Here is a tiny trained network, its code and every weight. The questions are about switching its units off for an input and a target symbol, where a switched-off unit gives its printed mean instead of its output.

import numpy as np


def w(rows, s, z=0):
    codes = np.array(rows[::2]) - 128.0
    scale = np.full(codes.shape[1], s)
    scale[-1] = z or s
    return codes * scale


def softmax(a):
    e = np.exp(a - a.max(-1, keepdims=True))
    return e / e.sum(-1, keepdims=True)


def log_softmax(a):
    a = a - a.max(-1, keepdims=True)
    return a - np.log(np.exp(a).sum(-1, keepdims=True))


def net(x, mask):
    ids = ['δζηθξφψ'.index(c) for c in x.split()]
    T = len(ids)
    res = E[ids] + P[:T]
    u = 0
    for l in range(3):
        r = res
        for j in range(3):
            rows = slice(3 * j, 3 * j + 3)
            q, k, v = (r @ M[l][rows].T for M in (Q, K, V))
            z = softmax(np.where(np.tri(T) > 0, q @ k.T / 3**0.5, -1e9)) @ v
            o = O[l][rows]
            res = res + np.where(mask[u + j], z, o[:, -1]) @ o[:, :-1]
        u += 3
    return log_softmax(res[-1] @ U[:, :-1].T + U[:, -1])


Q, K, V, O = {}, {}, {}, {}
E = w([
[183,159,113],'δ',
[143,137,135],'ζ',
[127,128,64],'η',
[126,5,132],'θ',
[139,153,67],'ξ',
[142,145,236],'φ',
[35,119,99],'ψ',
],0.021)
P = w([
[29,254,239],'0',
[28,237,211],'1',
[50,222,199],'2',
[72,194,174],'3',
[90,170,153],'4',
[100,151,148],'5',
[111,130,143],'6',
[118,111,138],'7',
[136,97,144],'8',
[132,85,135],'9',
[128,84,130],'10',
[127,110,128],'11',
],0.0068)
Q[0] = w([
[1,102,117],'L0H0',
[42,130,158],'L0H0',
[19,131,142],'L0H0',
[223,148,79],'L0H1',
[190,110,34],'L0H1',
[103,120,188],'L0H1',
[183,115,128],'L0H2',
[40,155,133],'L0H2',
[66,210,120],'L0H2',
],0.012)
K[0] = w([
[132,169,127],'L0H0',
[166,161,139],'L0H0',
[101,178,125],'L0H0',
[173,100,132],'L0H1',
[140,3,123],'L0H1',
[131,207,113],'L0H1',
[142,152,82],'L0H2',
[88,123,148],'L0H2',
[86,133,83],'L0H2',
],0.019)
V[0] = w([
[160,163,69],'L0H0',
[122,234,149],'L0H0',
[238,114,68],'L0H0',
[113,41,112],'L0H1',
[59,99,189],'L0H1',
[66,211,165],'L0H1',
[119,201,107],'L0H2',
[236,157,104],'L0H2',
[100,253,90],'L0H2',
],0.0075)
O[0] = w([
[1,47,140,132],'L0H0',
[145,253,54,201],'L0H0',
[33,181,187,90],'L0H0',
[203,248,158,83],'L0H1',
[230,102,80,130],'L0H1',
[199,50,175,179],'L0H1',
[143,145,164,201],'L0H2',
[7,205,216,149],'L0H2',
[164,155,154,253],'L0H2',
],0.0055,0.0057)
Q[1] = w([
[196,146,177],'L1H0',
[85,62,111],'L1H0',
[177,119,65],'L1H0',
[86,160,168],'L1H1',
[213,106,92],'L1H1',
[113,80,131],'L1H1',
[124,27,123],'L1H2',
[199,140,86],'L1H2',
[178,248,37],'L1H2',
],0.012)
K[1] = w([
[141,55,112],'L1H0',
[168,184,164],'L1H0',
[224,133,206],'L1H0',
[79,142,199],'L1H1',
[92,219,119],'L1H1',
[162,162,166],'L1H1',
[144,221,147],'L1H2',
[111,63,240],'L1H2',
[105,9,146],'L1H2',
],0.015)
V[1] = w([
[127,164,215],'L1H0',
[233,173,28],'L1H0',
[161,2,222],'L1H0',
[90,56,143],'L1H1',
[62,81,189],'L1H1',
[153,185,100],'L1H1',
[177,162,49],'L1H2',
[113,127,192],'L1H2',
[121,206,218],'L1H2',
],0.0078)
O[1] = w([
[101,54,122,155],'L1H0',
[90,83,140,215],'L1H0',
[86,102,219,101],'L1H0',
[156,140,29,2],'L1H1',
[186,148,159,12],'L1H1',
[59,253,178,226],'L1H1',
[125,157,53,144],'L1H2',
[143,99,115,138],'L1H2',
[59,109,191,177],'L1H2',
],0.0073,0.0044)
Q[2] = w([
[199,49,72],'L2H0',
[160,189,176],'L2H0',
[198,99,247],'L2H0',
[80,163,79],'L2H1',
[132,151,166],'L2H1',
[147,171,7],'L2H1',
[149,125,57],'L2H2',
[125,135,80],'L2H2',
[198,125,97],'L2H2',
],0.015)
K[2] = w([
[93,35,156],'L2H0',
[147,238,140],'L2H0',
[155,228,121],'L2H0',
[134,213,111],'L2H1',
[167,119,111],'L2H1',
[112,182,104],'L2H1',
[159,184,103],'L2H2',
[121,229,170],'L2H2',
[248,174,231],'L2H2',
],0.013)
V[2] = w([
[196,89,181],'L2H0',
[209,253,78],'L2H0',
[76,118,203],'L2H0',
[199,172,189],'L2H1',
[96,75,174],'L2H1',
[181,112,117],'L2H1',
[33,164,119],'L2H2',
[123,65,109],'L2H2',
[86,142,79],'L2H2',
],0.011)
O[2] = w([
[94,149,151,54],'L2H0',
[83,81,150,214],'L2H0',
[120,121,145,189],'L2H0',
[78,48,107,148],'L2H1',
[163,77,100,163],'L2H1',
[148,132,128,72],'L2H1',
[91,128,122,254],'L2H2',
[172,166,157,115],'L2H2',
[153,92,2,174],'L2H2',
],0.0076,0.0064)
U = w([
[39,179,158,2],'δ',
[144,101,140,105],'ζ',
[141,168,87,111],'η',
[180,170,138,97],'θ',
[114,163,78,179],'ξ',
[140,2,138,147],'φ',
[235,71,56,218],'ψ',
],0.0078,0.0064)

Each question gives the input, a string of symbols that net reads in full, and the target symbol t.
The units are the heads (3 rows each of Q, K, V and O). Each row of codes is followed by its name. A weight is (code - 128) times the scale printed after its matrix; where a second scale follows, it is the last column's (O and U).
mask holds one flag per head, layer by layer. A switched-off head (its flag False) gives its mean, the last column of its rows in O, instead of its output. The means were averaged over made-up inputs and are rounded, as every weight is.
A unit's drop is (log p(t) with every unit on - log p(t) with that unit switched off) / (log p(t) with every unit on - log p(t) with every unit switched off).
The circuit of an input: a set's keep is (log p(t) with only the set's units on - log p(t) with every unit switched off) / (log p(t) with every unit on - log p(t) with every unit switched off). Starting from all 9 units, units are removed one at a time, each time the one whose removal leaves the highest keep (on an exact tie, the one counted first), for as long as the keep stays at least 0.8.
units of the circuit, in order: the units of the circuit, biggest drop first
unit that matters most: the unit with the biggest drop
heads that matter: for each layer, one digit per head in row order, 1 if its drop is at least 0.15 and else 0, layers parted by /
drop of u: that unit's drop, to one decimal
input η θ ξ θ φ θ δ φ δ δ, target θ: units of the circuit, in order	[L0H1, L1H0, L2H2]
input ζ φ θ η δ ξ φ ζ ξ θ δ δ, target θ: units of the circuit, in order	[L1H0, L2H2, L0H1]
input φ ξ δ φ φ δ δ, target φ: units of the circuit, in order	[L2H1, L1H2]
input ξ δ ζ ζ ζ φ ξ, target φ: unit that matters most	L1H2
input δ ξ ψ ξ φ ξ ξ, target φ: units of the circuit, in order	[L1H2, L0H1]
input φ ξ φ η, target φ: units of the circuit, in order	[L2H1, L1H2]
input φ δ δ φ δ ψ ξ ξ φ ψ, target ψ: units of the circuit, in order	[L2H0, L0H2]
input ξ ψ δ, target ψ: units of the circuit, in order	[L0H0, L0H2]
input δ δ δ δ, target δ: units of the circuit, in order	[L0H2, L0H0, L1H1]
input ξ δ ξ δ η ξ φ δ, target φ: units of the circuit, in order	[L1H2, L2H1]
input δ ζ ζ ξ ψ, target ψ: units of the circuit, in order	[L0H2, L2H0]
input ψ η δ ξ δ φ δ θ η δ ξ, target δ: units of the circuit, in order	[L0H1, L2H0, L1H0]
input δ η ψ ζ, target ψ: units of the circuit, in order	[L0H2, L1H2]
input ξ φ δ δ φ, target φ: units of the circuit, in order	[L2H1]
input θ θ θ φ ζ φ, target θ: heads that matter	101 / 110 / 101
input δ ψ ζ, target ψ: drop of L2H2	-0.1
input η φ δ φ ζ, target φ: drop of L0H1	0.3
input δ δ δ, target δ: drop of L0H1	-0.2
